Below is a small trained network, with its code and all its weights. Each question gives an input and a target symbol and asks what happens when units are switched off, that is, made to give their printed mean instead of their output.

import numpy as np


def w(rows, s, z=0):
    codes = np.array(rows[::2]) - 128.0
    scale = np.full(codes.shape[1], s)
    scale[-1] = z or s
    return codes * scale


def norm(h):
    return h / np.sqrt((h * h).mean(-1, keepdims=True) + 1e-5)


def f(y):
    return y / 2 * (1 + np.tanh(0.7978845608 * (y + 0.044715 * y**3)))


def softmax(a):
    e = np.exp(a - a.max(-1, keepdims=True))
    return e / e.sum(-1, keepdims=True)


def log_softmax(a):
    a = a - a.max(-1, keepdims=True)
    return a - np.log(np.exp(a).sum(-1, keepdims=True))


def net(x, mask):
    ids = ['αβζθλξπσ'.index(c) for c in x.split()]
    T = len(ids)
    res = E[ids] + P[:T]
    u = 0
    for l in range(2):
        q, k, v = (norm(res) @ M[l].T for M in (Q, K, V))
        z = softmax(np.where(np.tri(T) > 0, q @ k.T / 4**0.5, -1e9)) @ v
        res = res + np.where(mask[u], z, O[l][:, -1]) @ O[l][:, :-1]
        u += 1
        y = f(norm(res) @ A[l][:, :-1].T + A[l][:, -1])
        res = res + np.where(mask[u : u + 12], y, B[l][:, -1]) @ B[l][:, :-1]
        u += 12
    return log_softmax(norm(res)[-1] @ U[:, :-1].T + U[:, -1])


Q, K, V, O, A, B = {}, {}, {}, {}, {}, {}
E = w([
[165,149,133,77,200,91,140],'α',
[153,85,187,124,171,194,108],'β',
[87,246,135,41,93,148,204],'ζ',
[143,131,180,15,85,126,92],'θ',
[143,178,102,63,112,195,110],'λ',
[173,147,101,9,184,101,106],'ξ',
[173,86,129,44,168,143,59],'π',
[158,187,86,114,251,106,178],'σ',
],0.015)
P = w([
[30,114,132,45,164,143,123],'0',
[139,131,137,115,67,120,172],'1',
[71,142,142,88,193,217,94],'2',
[156,176,188,75,135,146,147],'3',
[141,117,101,158,85,100,151],'4',
[101,157,133,111,204,205,62],'5',
[197,180,184,97,120,145,123],'6',
[119,156,72,197,106,69,151],'7',
[128,173,130,126,206,194,12],'8',
[246,197,167,133,100,136,90],'9',
[33,118,196,108,61,33,163],'10',
[84,210,189,156,159,139,30],'11',
[238,199,180,140,120,132,100],'12',
[43,120,170,141,66,44,148],'13',
],0.012)
Q[0] = w([
[35,74,36,118,122,144,89],'L0H0',
[53,38,55,85,212,146,151],'L0H0',
[149,106,145,171,80,144,162],'L0H0',
[117,193,175,62,255,228,27],'L0H0',
],0.0094)
K[0] = w([
[170,29,29,95,51,131,203],'L0H0',
[179,30,88,166,79,76,208],'L0H0',
[87,78,143,134,123,161,157],'L0H0',
[178,195,107,252,82,64,2],'L0H0',
],0.009)
V[0] = w([
[171,57,219,66,167,131,253],'L0H0',
[93,30,214,159,155,138,211],'L0H0',
[218,146,89,146,78,25,130],'L0H0',
[207,179,153,233,118,220,86],'L0H0',
],0.0064)
O[0] = w([
[195,72,79,177,86,166,42,199],'L0H0',
[151,161,31,133,70,135,107,89],'L0H0',
[79,2,92,67,184,86,165,3],'L0H0',
[91,155,88,176,202,61,7,155],'L0H0',
],0.0075,0.0055)
A[0] = w([
[104,95,146,96,143,180,201,55],'L0N0',
[184,48,104,196,116,101,136,79],'L0N1',
[88,178,154,114,103,154,121,85],'L0N2',
[59,27,109,111,93,146,154,119],'L0N3',
[151,46,117,236,9,36,178,145],'L0N4',
[97,92,181,118,133,99,164,96],'L0N5',
[192,156,158,66,115,143,148,114],'L0N6',
[83,83,154,154,197,126,145,138],'L0N7',
[118,124,58,120,55,46,142,253],'L0N8',
[49,119,160,145,144,102,86,182],'L0N9',
[154,155,126,161,189,95,179,127],'L0N10',
[161,117,178,181,47,102,148,183],'L0N11',
],0.011,0.0038)
B[0] = w([
[161,113,141,125,144,166,127,141],'L0N0',
[134,161,136,136,80,135,169,129],'L0N1',
[127,111,100,170,153,141,88,192],'L0N2',
[146,166,99,163,75,126,151,130],'L0N3',
[69,148,163,169,252,111,134,145],'L0N4',
[132,127,118,198,142,113,117,132],'L0N5',
[170,164,103,154,145,138,97,255],'L0N6',
[145,176,113,120,77,121,108,148],'L0N7',
[172,86,117,169,102,105,167,147],'L0N8',
[118,97,107,103,144,139,169,171],'L0N9',
[146,100,129,149,118,165,118,152],'L0N10',
[115,85,146,125,65,154,149,197],'L0N11',
],0.02,0.0063)
Q[1] = w([
[201,110,172,96,132,111,106],'L1H0',
[153,160,77,101,112,111,171],'L1H0',
[85,66,153,59,174,249,114],'L1H0',
[151,86,87,162,123,108,161],'L1H0',
],0.021)
K[1] = w([
[174,205,155,138,153,38,71],'L1H0',
[200,119,138,75,143,139,181],'L1H0',
[51,1,6,219,69,25,177],'L1H0',
[169,163,96,153,118,167,123],'L1H0',
],0.016)
V[1] = w([
[130,167,12,71,99,167,162],'L1H0',
[60,151,154,143,84,209,97],'L1H0',
[129,179,149,174,172,158,205],'L1H0',
[189,97,107,153,196,156,103],'L1H0',
],0.012)
O[1] = w([
[113,169,176,141,175,51,180,121],'L1H0',
[106,92,105,85,162,9,93,216],'L1H0',
[157,180,109,164,88,63,119,158],'L1H0',
[50,94,107,149,103,141,147,255],'L1H0',
],0.012,0.0085)
A[1] = w([
[97,183,169,96,75,107,135,126],'L1N0',
[200,119,88,96,53,101,184,220],'L1N1',
[72,175,97,122,111,154,128,113],'L1N2',
[157,129,124,179,115,104,121,78],'L1N3',
[166,85,112,150,73,79,252,156],'L1N4',
[113,165,156,100,146,156,165,80],'L1N5',
[135,135,159,109,145,95,103,39],'L1N6',
[140,126,90,156,183,111,162,152],'L1N7',
[19,100,139,128,161,95,170,54],'L1N8',
[90,114,83,92,128,92,112,2],'L1N9',
[69,106,138,135,117,157,112,145],'L1N10',
[109,120,119,194,107,105,134,184],'L1N11',
],0.022,0.0038)
B[1] = w([
[196,81,101,150,135,165,127,136],'L1N0',
[187,107,172,32,76,154,198,226],'L1N1',
[159,83,172,132,115,115,145,182],'L1N2',
[130,119,123,152,115,134,169,222],'L1N3',
[176,73,89,45,6,48,106,255],'L1N4',
[125,151,79,130,118,72,123,151],'L1N5',
[140,115,158,141,96,139,161,162],'L1N6',
[87,100,162,126,108,139,128,178],'L1N7',
[42,88,139,145,140,159,199,201],'L1N8',
[135,159,109,192,105,135,90,191],'L1N9',
[129,135,101,111,122,94,163,203],'L1N10',
[114,136,113,163,197,104,86,252],'L1N11',
],0.025,0.0072)
U = w([
[122,250,84,83,166,85,164,111],'α',
[152,114,135,64,51,173,150,177],'β',
[90,125,74,174,102,69,46,145],'ζ',
[120,229,78,168,74,161,201,19],'θ',
[185,108,117,185,92,48,191,61],'λ',
[35,111,113,158,163,137,170,254],'ξ',
[118,162,235,120,156,74,121,98],'π',
[125,123,99,51,228,155,115,128],'σ',
],0.013,0.0039)

Each question gives the input, a string of symbols that net reads in full, and the target symbol t.
The units are the heads (4 rows each of Q, K, V and O) and the neurons (one row each of A and B). Each row of codes is followed by its name. A weight is (code - 128) times the scale printed after its matrix; where a second scale follows, it is the last column's (O, A, B and U).
mask holds one flag per unit, layer by layer, with each layer's heads first. A switched-off unit (its flag False) gives its mean, the last column of its rows in O or B, instead of its output. The means were averaged over made-up inputs and are rounded, as every weight is.
A unit's drop is (log p(t) with every unit on - log p(t) with that unit switched off) / (log p(t) with every unit on - log p(t) with every unit switched off).
The circuit of an input: a set's keep is (log p(t) with only the set's units on - log p(t) with every unit switched off) / (log p(t) with every unit on - log p(t) with every unit switched off). Starting from the 12 units with the biggest drops (on a tie, the unit counted first), units are removed one at a time, each time the one whose removal leaves the highest keep (on an exact tie, the one counted first), for as long as the keep stays at least 0.8.
units of the circuit, in order: the units of the circuit, biggest drop first
unit that matters most: the unit with the biggest drop
k most important neurons: the k neurons with the biggest drops, biggest first
top k neurons in layer l: the k neurons of layer l with the biggest drops, biggest first
input θ ζ λ λ ζ π β β π θ ξ β λ λ, target ξ: units of the circuit, in order : (L1N8, L1H0)
input β θ α β ζ ζ λ β β β λ ξ, target ξ: top 2 neurons in layer 0 : (L0N8, L0N2)
input β θ ζ λ λ ζ λ θ β σ θ β, target σ: unit that matters most : L1H0
input ζ θ α β θ β λ, target π: units of the circuit, in order : (L1N4, L0H0, L1H0, L1N10)
input β α λ ζ, target λ: units of the circuit, in order : (L1N0, L0H0, L1H0)
input α β π, target ζ: 3 most important neurons : (L0N11, L1N9, L1N1)
input α β ξ λ θ β π λ ζ σ σ β, target λ: 2 most important neurons : (L1N2, L0N9)
input β λ π β, target π: 2 most important neurons : (L1N4, L1N1)
input λ θ θ, target σ: top 2 neurons in layer 1 : (L1N4, L1N1)
input α β ζ λ θ β θ θ β π λ β λ σ, target β: units of the circuit, in order : (L0N8, L1N1, L0N4)
input λ λ θ θ β β π λ, target ζ: top 2 neurons in layer 1 : (L1N11, L1N8)
input β ξ θ β θ β, target σ: 3 most important neurons : (L0N11, L1N4, L1N1)
input λ β α β β, target ζ: 2 most important neurons : (L0N4, L0N11)
input λ β λ ξ λ λ α ζ β θ β σ, target ζ: units of the circuit, in order : (L1N1)
input θ β β ξ, target α: units of the circuit, in order : (L1N4, L1H0, L1N5)
input λ β α β β θ θ θ σ α π ζ, target α: 2 most important neurons : (L1N5, L0N3)
input β λ λ β, target π: 2 most important neurons : (L1N4, L0N5)
input β σ β α β β λ β λ ξ π ζ, target α: top 2 neurons in layer 0 : (L0N2, L0N6)
input λ π β β θ λ θ λ ζ θ π π, target α: 3 most important neurons : (L0N3, L1N5, L0N9)
input α β α ζ, target λ: top 2 neurons in layer 0 : (L0N6, L0N2)
input β π β β β α ξ σ λ ζ θ α, target σ: 3 most important neurons : (L0N9, L0N11, L1N4)
input λ β ζ β σ β λ β ξ, target ζ: 3 most important neurons : (L0N10, L1N1, L1N9)
input θ β θ β β β π π β, target α: top neuron in layer 1 : (L1N5)
input α λ λ θ β β σ β ξ β, target α: top 2 neurons in layer 1 : (L1N4, L1N8)
input β β λ θ λ λ α π, target β: 2 most important neurons : (L1N1, L0N7)
input λ β β σ π λ β ξ, target β: 2 most important neurons : (L1N1, L0N2)
input α λ β λ ξ β λ θ ζ, target σ: unit that matters most : L0N11
